
[[ -39  -36   77  220  107  313  345   73  338  -43   79  401  214  -14
   -53   13  587  219    9  315]
 [ -44   48  266  157  228 -185    3  203  -77  -86 -315 -132  -99  -80
  -384  -48  -10  198  -56 -628]
 [-107  126  325  121  194    9  249  233  395   -6 -258    6   30   41
  -314 -209  -26  120  -87 -297]
 [-285 -140 -165  159 -166  -10   67  -52 -296  -99 -208 -153 -166 -263
    37  -69  -95  194 -128 -609]
 [   0   32   37   16  200  328  219  132  384  111  -18  193   58  232
   -47  124  187 -110 -160  340]
 [ 166 -119 -338   23  -48  212   39 -175 -235 -211  131  235    5  -60
   441  302  124   25  -37  233]
 [ 236  124   30  -19  124  187  162   54  324  -21   26  266  107  199
   157  142   14 -103  -74  357]
 [  36   13   82   17  133 -156  -45   60 -138 -206 -243 -139 -101  -77
   -50   -5 -250   81  -63 -499]
 [ -88 -106   -5   78  149  386  300   20  352  -56   91  302  188   65
    64   23  417   83  -57  396]
 [ 208  -36  208   81  153  -86 -160   35   61    4   35  210  270   91
   -93   59  304   96   67  118]
 [  67   59  -58   -2  312  208  337  102   75 -389 -162   65 -199  -49
    87  167  -88   77 -101 -134]
 [-214 -175   -5  146 -180  162  -85  -37  134  397   52  126  230  125
   -67  -61  342  -29 -126  175]
 [ -68  106  417  203  420   83  217  367  368   86 -241   82   31  126
  -590  -24  378  159  -72 -180]
 [ 120  -63  -94 -119  107  316   94  -74  302  -35  133  248  185  226
   323  128   53 -169  -93  556]
 [  68   -9   14   38  -82   74 -148    1  146  339   30  130  173  249
    17   91   99 -171 -128  247]
 [ -50  -68  114  134   86  223  124   65  304  134   59  266  234  114
  -101   -4  437   74  -36  284]
 [ 110 -203 -322 -123 -197   94 -125 -305 -173 -182  150  118  139  -30
   617  103 -169  -86  -41  217]
 [-147  -81   -2  124  -47  329  109   41  323  351   67  232  189  207
   -61   31  387  -71 -148  388]
 [ 217   -4  155   94   -6 -139 -190  -17   25   54   38  194  272   58
    -8   17  191   72   60   75]
 [  44 -189 -194   37   25  191   -1 -132 -126 -134  107  188  107  -31
   249  179  255   66  -24  203]
 [-120  108  412  135  301  -49  201  295  356  -25 -312  -53   16   35
  -461 -215   31  158  -76 -410]
 [ 144  -36  278  120   58 -200 -370   74    7  318  -19  105  296  185
  -299   24  317   13   13   10]
 [-299  -24  142  179 -253  143  158   54  433  375  -53  117  221   85
  -116 -300  129   11 -144   29]
 [ 227  -62 -131   28  207  -78  -24  -63 -421 -503  -94   37 -133 -212
   198  255  -44  200   42 -335]
 [ 294   81   64    9  264  183  131   69  246 -120   60  319  133  172
    85  213  215  -18  -14  385]
 [-134  -63   26  147    8  -69   54   30 -146 -135 -201  -76  -73 -174
   -86  -68  -29  193  -67 -503]
 [ 155  -98 -263  -32 -297  -45 -242 -241 -254   18   83   74   91    7
   451  120 -197 -112  -73   51]
 [-349 -139   11  136  -10  119   75   66   20  139 -186 -111  -50  -28
  -192  -92   85   70 -183 -337]
 [   5 -202 -186  -10 -224   55 -152 -234 -121   -4  122  118  199  -15
   378   16   18  -18  -34  141]
 [ 124  -39  240  161  477   31   77  189   10 -248  -90  180   82  -41
  -321  159  507  286   72 -100]
 [-153   26  198   49  -87  -52   47   72  290  150 -180  -60  104   75
  -106 -267 -208  -19 -133 -240]
 [  71   81   34   55   94 -153   72   62 -156 -293 -263 -106 -176 -149
     3    7 -301  131  -62 -568]
 [ -50  -34  145  213  283  324  271  181  311   44   15  326  140   80
  -260  116  664  178  -30  276]
 [ -71  139  245  117  366  159  342  305  343  -70 -269   34 -111   74
  -360    3  100  100 -138 -216]
 [-270  -44   83  197  138  146  326  149  105 -138 -227   -6 -102 -161
  -225 -106  168  253 -102 -403]
 [  70   71  -30   31  231   29  193   99  -98 -343 -231  -44 -242  -97
    25  137 -198   99  -96 -393]
 [ -46 -124    9  193   92  200  105   26   52    6   51  258  152  -28
   -75   96  530  183   -5  138]
 [-362  -41  166  208  192  229  229  266  252  247 -244  -40  -70   81
  -483  -56  311   86 -212 -240]
 [-121 -107 -306   82 -196  -48   67 -150 -445 -310 -179 -148 -251 -323
   298   29 -324  162 -110 -628]
 [  71  106  385  130  343  256  259  257  686  168   10  367  299  285
  -341  -23  525   42  -29  464]
 [  91   39  262  143  377  -20   91  207   84 -165 -160   93   26   -5
  -321   77  273  205   16 -212]
 [ 229  -25 -154   88  185  188  196  -31 -105 -377   61  303   -6 -109
   229  293  266  178   33  143]
 [   6  -58 -265  -30 -367 -129 -157 -214 -293  -38  -87 -116  -68  -94
   418  -23 -502  -84 -131 -338]
 [-368 -111  -77  136  -82  153   58   72  -25  248 -209 -148 -137   11
  -173  -32   11  -24 -254 -335]
 [  44 -113 -244  -13 -201  178  -41 -177   -7   73  116  175  118   71
   380  118    9 -112 -110  280]
 [ 301  -21  212   75  200 -152 -222   28  -43  -51   23  209  252   78
   -99  126  295  114   88   70]
 [-352 -160  -30  208 -120  -40  -22   38 -238  118 -235 -189 -119 -168
  -209 -106   41  166 -158 -624]
 [-215  -87   53  115 -289 -179 -181  -45  -81  235 -159 -148   71  -48
   -59 -224 -182   18 -125 -449]
 [-285  -79   80  144  -26  -17 -159  135  -66  424 -234 -195  -71  114
  -383  -16   59  -64 -233 -389]
 [  -9   98  105   79  373  244  383  225  286 -207 -186  105 -117   43
  -162   96  103   90 -113  -71]
 [-216   -6  102   90 -200   26   78   24  275  224 -130  -10  117   62
   -45 -258 -125  -23 -156 -163]
 [ -84   23  -20    5  -32  389  309   32  555  177   50  254  161  226
   151  -49   78 -153 -170  469]
 [ -70  -94 -325   44 -170  -44   26 -152 -454 -316 -165 -142 -255 -279
   337   78 -362  109 -116 -558]
 [ 121  -31 -175   55   94  334  286  -52  123 -232  103  335   58  -21
   302  207  242   79  -45  345]
 [-345  -33  113  249   98  176  289  203  159   79 -240  -22  -95  -76
  -358  -99  242  195 -149 -376]
 [-340  -54  269  117 -151 -121 -318  169  165  751 -255 -254   91  296
  -516 -211  -34 -202 -273 -321]
 [-182 -106  -90   11  226  257  251   65   36 -218 -158  -47 -158  -49
    24   74   -7   60 -154 -179]
 [ -36  114  -10   22 -140   49  152   28  228   70 -146    6  -31   65
   126 -107 -344 -103 -174 -132]
 [-199  -23 -251   44 -117  265  334  -39   59 -129 -129   -5 -183 -100
   263   -1 -231   -4 -214 -179]
 [  49  -18  268  157  360 -108  -28  186  -62 -130 -190   19   24  -39
  -382   62  289  237   19 -355]
 [-241 -103   76  148 -284  -22 -100  -37  132  367  -54    8  210   53
   -80 -231   70   -2 -126 -116]
 [ 195   20  -37   -6  -15    9  -54  -57    8  -30   17  138   96   73
   200  108  -68  -51  -53   96]
 [-142 -101 -195  -53 -218  206  -50 -100  114  277    4    3   48  187
   237    9 -169 -255 -237  170]
 [ -79  -75   29   99   18   -3   17   13  -51  -54 -122    7   18  -74
   -40  -31   44  111  -62 -259]
 [-122  -38 -112  -17 -260   -6   63 -123   38  -46 -118  -74   -1  -66
   292 -179 -416  -43 -139 -255]
 [-116 -111   92  184 -148   90  -54   -7  179  319   54  199  282   89
   -97  -85  380   56  -53  169]
 [ 337   85   58    7  209   72   57   41  133 -150   34  264  114  124
   108  218  120   -5    8  255]
 [  41   28  252  149  331  -64   34  210    8 -112 -204   25  -10  -20
  -355   52  227  200  -14 -328]
 [ -63  -56   22  133  100   23  106   43  -88 -174 -134   30  -35 -133
   -53   22  105  204  -35 -306]
 [ 141   39  235  -13  237  159  -50  142  433  276   35  219  260  374
  -176   93  277 -167  -83  453]
 [ 125 -101 -299   56  -44  202   26 -130 -216 -118   98  215   -8  -40
   325  297  176   22  -62  174]
 [  90  -66 -196   72  173  331  204   -8  -27 -179   60  262  -34   10
   178  313  321   64  -68  255]]

[-211  110   44  -20   32 -172  186  -93  130  282 -111  421 -278 -159
  228 -273  101 -206  -12    4  137 -254  141  274 -260  326    5  103
  208] | 9
[-387 -115  170 -246  189  337 -176  287  201  102  454 -668  169 -174
 -204   -5 -217 -576  112  194 -260   58  770  -48 -259 -323  127   21
 -122] | 42
[-331  -30  502 -149  164 -121  288 -211 -161  223 -134  333 -360   17
   45 -168 -251  183  -95  234  250 -397  331  396   16   24 -183   82
  318] | 47
[ 185 -120  129  -68  257  111 -236 -112  163 -295   46 -534  413   64
  -94  356  -61  -55  227   77 -298  159   40 -117   64 -219  -29  -22
 -546] | 54
[  35   44 -346  -49  113  102  -61  -54  417   34  178  -90  125 -123
  -28   25  246 -384  167  -12 -134  -45  144   37 -363  237   59   20
 -148] | 24
[  68   91 -278   83  367  183 -146  -90  440 -331  179 -287  236 -224
 -145   22  192  -80  394  -41 -499 -193  203  -20 -219  369  -38  -11
  -65] | 20
[ 249   23 -264   90  298   87 -230 -196  371 -333  -32 -274  373  -48
  -66  185  188  -59  289  -64 -372    5 -108  -65 -106  249  -73  -12
 -391] | 49
[-257  -68   28 -224  304  365  -57  130  327  -43  535 -554  145 -142
 -321   41 -116 -345  271  218 -286 -181  767   48 -293  -83   69  -10
   27] | 55
[-103  -69   48  102   68   14 -263  -17  -71  -38 -218 -231   52 -242
  106   29   46  -92  -98 -111 -287  273  -46 -217   47 -160 -150   -4
 -213] | 68
[-328   28 -161  -47  -42  216 -113  371  235  156  424 -399  -79 -532
   53 -137  222 -646  138 -103 -394  154  536 -251 -413  -99  221   21
  115] | 18
[ 106   48 -220  -45  391  175   -9 -212  463 -248  217 -167  216  -14
 -229   88  107  -17  366  110 -250 -324  251  164 -234  362  -69    1
  -71] | 2
[ -58   33  106 -163  303  101  214 -143  305  -84  317  -35  -31  -36
 -165   27  -11   13  340  202  -81 -452  460  275 -226  213   20   27
  163] | 57
[ 177  -71 -195 -129  248   -2  100 -533  222   52 -158  268   78  326
 -199  183   32  149  -54  224  329 -265 -108  366 -103  255 -280   -5
 -185] | 4
[ 104  -67  199  184  110 -133 -131 -252 -237 -213 -431  -25  -30 -169
  151  151   69  395  -49 -127 -247  169 -327 -185  285 -121 -289  -25
 -175] | 34
[-169 -206  -66 -126  -92  226  -99   55  -88  186  218 -369 -112 -226
 -139  219  103 -211 -186   51  -72  315  278 -278 -103 -508  -83  -75
  -48] | 65
[-129   68  452   67   80 -325  202 -234 -198   80 -408  469 -330 -125
  327 -176  -45  277  -35  -14   84 -233  -90  231  111  161 -155  100
  184] | 63
[ 135 -138   -1  121  166   12 -199 -330 -140 -197 -354 -129   85  -36
  -55  250   52  338 -129  -40 -186  190 -287 -163  235 -149 -364  -63
 -261] | 37
[-110  103 -108  260   93  -24 -279  106   94 -138 -183 -180   30 -500
  235 -160  233 -192  106 -295 -554  194  -41 -284  -81  162  -38   36
  -68] | 67
[ -79  -87  220 -206    6    3 -144  129  160  136  120 -376  242   20
  128  143  -97 -578   86   98  -12  226  227  -25 -170 -298  203   73
 -486] | 5
[-190  185  356  195  227 -329  150 -241  -74   -2 -514  575 -298 -197
  350 -395  -36  274   39  -78  -65 -394  -83  320   51  515 -205  128
  281] | 31
[  76 -135  178 -168   20 -130  266 -457 -152  202 -211  382 -248  230
  -28  226  -12  318 -203  216  462 -156 -115  271   59 -116 -262    0
   -1] | 17
[ 192 -118 -222   50  -28   77 -255  -71   75 -102  -27 -365  192 -169
   28  339  273 -146    4 -122 -268  421 -203 -366  -33 -264  -50  -59
 -432] | 32
[ 108 -116 -103    2   30  -38  300 -541 -212   71 -183  454 -449  -35
 -139  211  236  641 -216   70  247 -196 -185  101   84  -10 -436  -92
  340] | 51
[-384  -71  172 -248   22  226  -99  379  198  222  494 -551   52 -257
  -34  -27  -94 -723  120  120 -192  110  730  -87 -345 -336  264   54
  -79] | 26
[  60  -93  434 -187  297 -120   81 -402   20  -12 -260  110  140  386
  -21  161 -316  178   15  295  275 -251    8  409  118    5 -188   70
 -332] | 27
[-143  114    5  129  274   65 -268  150  289 -214   22 -350  226 -356
  118 -168   53 -330  303 -136 -578    1  235 -101 -168  238   66   61
 -153] | 1
[-134  -44  284 -256  302   86  198 -180  185   33  214  -41   -9  137
 -182   49 -212   -4  187  326  122 -417  483  375 -145   46  -41   47
   61] | 64
[  36 -228   78  -16  176   56 -106 -422 -235  -29 -340  -40   -7  135
 -184  277  -99  400 -301  128   94  103 -164    1  251 -270 -466  -76
 -192] | 58
[-150  -41  400 -106  262 -149  105 -343  -58  113 -350  294  -66  222
   45  -79 -291  156 -124  231  274 -299   66  430   76  120 -252   85
  -67] | 48
[-190    5   -1 -149   38  180   17  243  266   63  494 -378  -23 -336
  -26   13  136 -467  268   32 -280  -16  550 -108 -355 -114  231   22
   64] | 14
[  69   68 -323  311  117    4 -201 -141   54 -236 -237  -25  -50 -450
   97  -26  385  178   55 -299 -503  130 -249 -291    2  235 -232  -41
   33] | 12
